Here is a tiny trained network, its code and every weight. The questions are about switching its units off for an input and a class, where a switched-off unit gives its printed mean instead of its output.

import numpy as np


def w(rows, s, z=0):
    codes = np.array(rows[::2]) - 128.0
    scale = np.full(codes.shape[1], s)
    scale[-1] = z or s
    return codes * scale


def norm(h):
    return h / np.sqrt((h * h).mean(-1, keepdims=True) + 1e-5)


def f(y):
    return np.maximum(y, 0)


def log_softmax(a):
    a = a - a.max(-1, keepdims=True)
    return a - np.log(np.exp(a).sum(-1, keepdims=True))


def net(x, mask):
    res = np.array(x, float).reshape(1, 4) / 4 @ E
    u = 0
    for l in range(4):
        y = f(norm(res) @ A[l][:, :-1].T + A[l][:, -1])
        res = res + np.where(mask[u : u + 3], y, B[l][:, -1]) @ B[l][:, :-1]
        u += 3
    return log_softmax(norm(res)[-1] @ U[:, :-1].T + U[:, -1])


A, B = {}, {}
E = w([
[51,148,168,154,85,135,99,135,37,151,191,198],'x0',
[84,6,53,119,55,116,159,108,182,157,52,72],'x1',
[82,130,44,106,141,204,178,230,170,68,114,85],'x2',
[128,193,182,177,100,78,160,193,151,180,194,194],'x3',
],0.011)
A[0] = w([
[61,145,121,162,101,171,153,191,110,144,156,168,83],'0.n0',
[138,118,166,182,82,5,182,188,214,238,132,150,254],'0.n1',
[129,120,126,124,131,176,112,95,57,96,123,120,9],'0.n2',
],0.017,0.0035)
B[0] = w([
[160,88,95,95,2,77,65,167,160,55,111,141,190],'0.n0',
[91,132,64,53,16,84,90,192,198,29,117,246,251],'0.n1',
[44,147,104,100,205,65,162,197,188,140,122,212,160],'0.n2',
],0.0095,0.021)
A[1] = w([
[166,69,156,126,124,1,122,35,160,195,84,148,98],'1.n0',
[103,118,148,159,96,114,120,126,87,140,139,209,228],'1.n1',
[186,137,152,134,165,85,127,93,177,156,96,121,10],'1.n2',
],0.019,0.0014)
B[1] = w([
[153,216,104,125,13,171,46,43,126,14,150,203,213],'1.n0',
[107,147,139,95,183,104,123,125,123,211,136,2,246],'1.n1',
[115,54,116,24,76,69,139,140,210,180,118,90,162],'1.n2',
],0.0091,0.014)
A[2] = w([
[172,128,162,189,112,205,163,136,91,159,96,183,4],'2.n0',
[129,172,164,164,97,118,141,249,95,160,180,99,100],'2.n1',
[197,128,174,204,41,98,200,166,191,176,162,180,92],'2.n2',
],0.021,0.0013)
B[2] = w([
[172,126,112,84,121,85,197,157,116,127,38,108,128],'2.n0',
[229,110,172,172,68,105,115,77,144,85,86,188,243],'2.n1',
[84,254,107,49,144,201,75,67,143,87,123,153,254],'2.n2',
],0.012,0.0084)
A[3] = w([
[108,103,50,164,46,242,180,123,145,92,107,94,86],'3.n0',
[72,61,110,156,185,250,141,143,30,85,135,110,3],'3.n1',
[186,123,82,151,132,196,196,219,197,69,99,121,128],'3.n2',
],0.022,0.003)
B[3] = w([
[212,31,216,188,195,85,167,142,124,193,113,43,223],'3.n0',
[72,245,167,159,162,135,139,142,148,186,220,222,146],'3.n1',
[60,216,97,32,157,184,110,12,118,187,195,121,249],'3.n2',
],0.011,0.018)
U = w([
[91,151,155,96,218,137,132,79,145,225,186,105,196],'0',
[124,113,94,202,127,159,138,189,81,150,147,131,15],'1',
[196,118,184,201,112,96,87,104,111,115,110,152,125],'2',
[48,116,120,122,206,106,170,255,104,153,125,158,75],'3',
[179,46,156,107,131,110,137,110,153,166,111,49,175],'4',
[119,178,116,76,58,132,59,132,154,57,146,177,188],'5',
[107,102,120,181,120,154,178,147,74,122,145,136,11],'6',
[134,98,101,166,132,153,162,175,63,146,107,139,2],'7',
],0.016,0.0046)

Each question gives the input, the list of numbers given to net, and the class t.
The units are the neurons (one row each of A and B). Each row of codes is followed by its name. A weight is (code - 128) times the scale printed after its matrix; where a second scale follows, it is the last column's (A, B and U).
mask holds one flag per neuron, layer by layer. A switched-off neuron (its flag False) gives its mean, the last column of its row in B, instead of its output. The means were averaged over made-up inputs and are rounded, as every weight is.
A unit's drop is (log p(t) with every unit on - log p(t) with that unit switched off) / (log p(t) with every unit on - log p(t) with every unit switched off).
The circuit of an input: a set's keep is (log p(t) with only the set's units on - log p(t) with every unit switched off) / (log p(t) with every unit on - log p(t) with every unit switched off). Starting from all 12 units, units are removed one at a time, each time the one whose removal leaves the highest keep (on an exact tie, the one counted first), for as long as the keep stays at least 0.8.
circuit, biggest first: the units of the circuit, biggest drop first
unit that matters most: the unit with the biggest drop
top k neurons: the k neurons with the biggest drops, biggest first
k most important neurons of layer l: the k neurons of layer l with the biggest drops, biggest first
drop of u: that unit's drop, to one decimal
input [3,-5,-2,-6], class 3: unit that matters most -> 0.n2
input [-8,4,3,-5], class 4: top 3 neurons -> (3.n0, 0.n1, 0.n2)
input [-6,3,2,-2], class 4: top 3 neurons -> (3.n0, 0.n1, 0.n2)
input [7,-8,-6,-4], class 0: top 4 neurons -> (0.n1, 1.n1, 0.n0, 0.n2)
input [3,4,3,1], class 4: circuit, biggest first -> (3.n0, 0.n2)
input [-2,6,-6,-8], class 2: circuit, biggest first -> (1.n0, 3.n0, 3.n2, 0.n1)
input [-3,-6,-2,-6], class 0: top 3 neurons -> (0.n0, 0.n1, 1.n0)
input [-2,4,-4,-8], class 2: circuit, biggest first -> (1.n0, 3.n0, 3.n2, 0.n1)
input [1,-8,1,-6], class 3: top 2 neurons -> (3.n2, 0.n2)
input [2,-4,1,-1], class 2: top 4 neurons -> (0.n1, 2.n1, 1.n0, 3.n2)
input [-2,7,4,-3], class 0: 2 most important neurons of layer 3 -> (3.n2, 3.n1)
input [-1,-6,-3,-7], class 3: top 3 neurons -> (0.n2, 3.n2, 0.n0)
input [8,-7,-4,-6], class 0: top 2 neurons -> (0.n1, 1.n1)
input [-6,8,0,-2], class 4: circuit, biggest first -> (3.n0)
input [5,-6,3,-7], class 3: 2 most important neurons of layer 0 -> (0.n2, 0.n1)
input [7,5,5,-4], class 4: top 2 neurons -> (0.n0, 3.n0)
input [-7,8,-4,-4], class 4: 2 most important neurons of layer 2 -> (2.n1, 2.n2)
input [1,8,-3,-2], class 4: top 2 neurons -> (3.n0, 2.n1)
input [7,6,6,-5], class 0: 2 most important neurons of layer 1 -> (1.n0, 1.n2)
input [-6,1,3,-1], class 0: top neuron -> (3.n2)
input [-1,-8,-1,2], class 2: top 2 neurons -> (0.n1, 2.n1)
input [-6,-7,1,-2], class 0: drop of 0.n1 -> 0.1
input [7,-8,-8,1], class 2: drop of 2.n2 -> 0.1
input [7,8,5,2], class 4: drop of 3.n0 -> 0.8
input [0,8,2,-4], class 4: drop of 0.n1 -> 0.0
